Below is a small trained network, with its code and all its weights. Each question gives an input and a class and asks what happens when units are switched off, that is, made to give their printed mean instead of their output.

import numpy as np


def w(rows, s, z=0):
    codes = np.array(rows[::2]) - 128.0
    scale = np.full(codes.shape[1], s)
    scale[-1] = z or s
    return codes * scale


def f(y):
    return np.maximum(y, 0)


def log_softmax(a):
    a = a - a.max(-1, keepdims=True)
    return a - np.log(np.exp(a).sum(-1, keepdims=True))


def net(x, mask):
    res = np.array(x, float).reshape(1, 8) / 4 @ E
    y = f(res @ A[0][:, :-1].T + A[0][:, -1])
    res = res + np.where(mask, y, B[0][:, -1]) @ B[0][:, :-1]
    return log_softmax(res[-1] @ U[:, :-1].T + U[:, -1])


A, B = {}, {}
E = w([
[128,129,127],'x0',
[97,255,135],'x1',
[191,139,242],'x2',
[128,128,127],'x3',
[126,126,129],'x4',
[128,129,129],'x5',
[130,127,130],'x6',
[241,154,57],'x7',
],0.0053)
A[0] = w([
[136,120,118,220],'n1',
[87,120,152,94],'n2',
[62,101,180,98],'n3',
[77,108,154,98],'n4',
[215,146,87,98],'n5',
[164,129,112,174],'n6',
[199,143,239,99],'n7',
[73,119,35,172],'n8',
[141,124,156,254],'n9',
[145,22,125,113],'n10',
[176,135,102,91],'n11',
[143,50,129,73],'n12',
[97,247,134,74],'n13',
[111,131,88,96],'n14',
[155,139,178,171],'n15',
],0.012,0.0067)
B[0] = w([
[94,174,182,219],'n1',
[101,122,87,147],'n2',
[69,132,63,177],'n3',
[88,124,83,157],'n4',
[50,127,61,179],'n5',
[82,145,130,182],'n6',
[154,2,120,201],'n7',
[148,41,198,221],'n8',
[86,220,191,254],'n9',
[218,185,94,187],'n10',
[90,125,85,149],'n11',
[215,146,83,154],'n12',
[251,160,65,182],'n13',
[141,82,126,143],'n14',
[135,91,163,191],'n15',
],0.028,0.0067)
U = w([
[230,169,29,81],'0',
[98,158,153,254],'1',
[124,32,141,69],'2',
[23,127,2,88],'3',
[102,175,164,163],'4',
[106,174,157,123],'5',
[104,172,163,125],'6',
[103,174,160,105],'7',
],0.0079,0.0049)

Each question gives the input, the list of numbers given to net, and the class t.
The units are the neurons (one row each of A and B). Each row of codes is followed by its name. A weight is (code - 128) times the scale printed after its matrix; where a second scale follows, it is the last column's (A, B and U).
mask holds one flag per neuron, in row order. A switched-off neuron (its flag False) gives its mean, the last column of its row in B, instead of its output. The means were averaged over made-up inputs and are rounded, as every weight is.
A unit's drop is (log p(t) with every unit on - log p(t) with that unit switched off) / (log p(t) with every unit on - log p(t) with every unit switched off).
The circuit of an input: a set's keep is (log p(t) with only the set's units on - log p(t) with every unit switched off) / (log p(t) with every unit on - log p(t) with every unit switched off). Starting from the 12 units with the biggest drops (on a tie, the unit counted first), units are removed one at a time, each time the one whose removal leaves the highest keep (on an exact tie, the one counted first), for as long as the keep stays at least 0.8.
units of the circuit, in order: the units of the circuit, biggest drop first
most important unit: the unit with the biggest drop
top k neurons: the k neurons with the biggest drops, biggest first
drop when u is switched off: that unit's drop, to one decimal
input [5,-4,0,6,-2,4,7,8], class 3: units of the circuit, in order => (n5)
input [3,0,0,6,2,-1,-2,-8], class 3: top 2 neurons => (n3, n4)
input [4,-3,-8,-8,0,1,4,4], class 2: top 3 neurons => (n8, n9, n14)
input [-8,4,8,2,-1,-5,-6,-6], class 2: top 2 neurons => (n7, n15)
input [-5,5,7,-7,-2,5,-4,-1], class 2: top 3 neurons => (n7, n15, n10)
input [-5,5,3,-4,0,4,1,-6], class 3: units of the circuit, in order => (n3, n8)
input [4,1,-8,-3,-7,5,6,1], class 2: top 2 neurons => (n8, n9)
input [1,5,1,4,-2,2,1,6], class 3: top 2 neurons => (n5, n8)
input [7,6,-8,4,-4,0,-5,7], class 2: top 3 neurons => (n8, n9, n10)
input [-8,1,6,-3,-7,3,-3,-8], class 3: top 3 neurons => (n3, n8, n4)
input [3,7,-4,-4,5,-6,-4,-3], class 0: top 2 neurons => (n13, n9)
input [1,-8,6,3,-7,-8,-8,-2], class 0: top 3 neurons => (n10, n12, n8)
input [8,8,-1,5,5,-4,8,4], class 0: drop when n13 is switched off => 1.7
input [-5,3,0,7,2,6,4,8], class 3: most important unit => n5
input [-3,0,-8,5,-6,7,-1,6], class 2: drop when n9 is switched off => 0.3
input [-5,-3,2,-3,5,2,-5,8], class 3: drop when n8 is switched off => 0.1
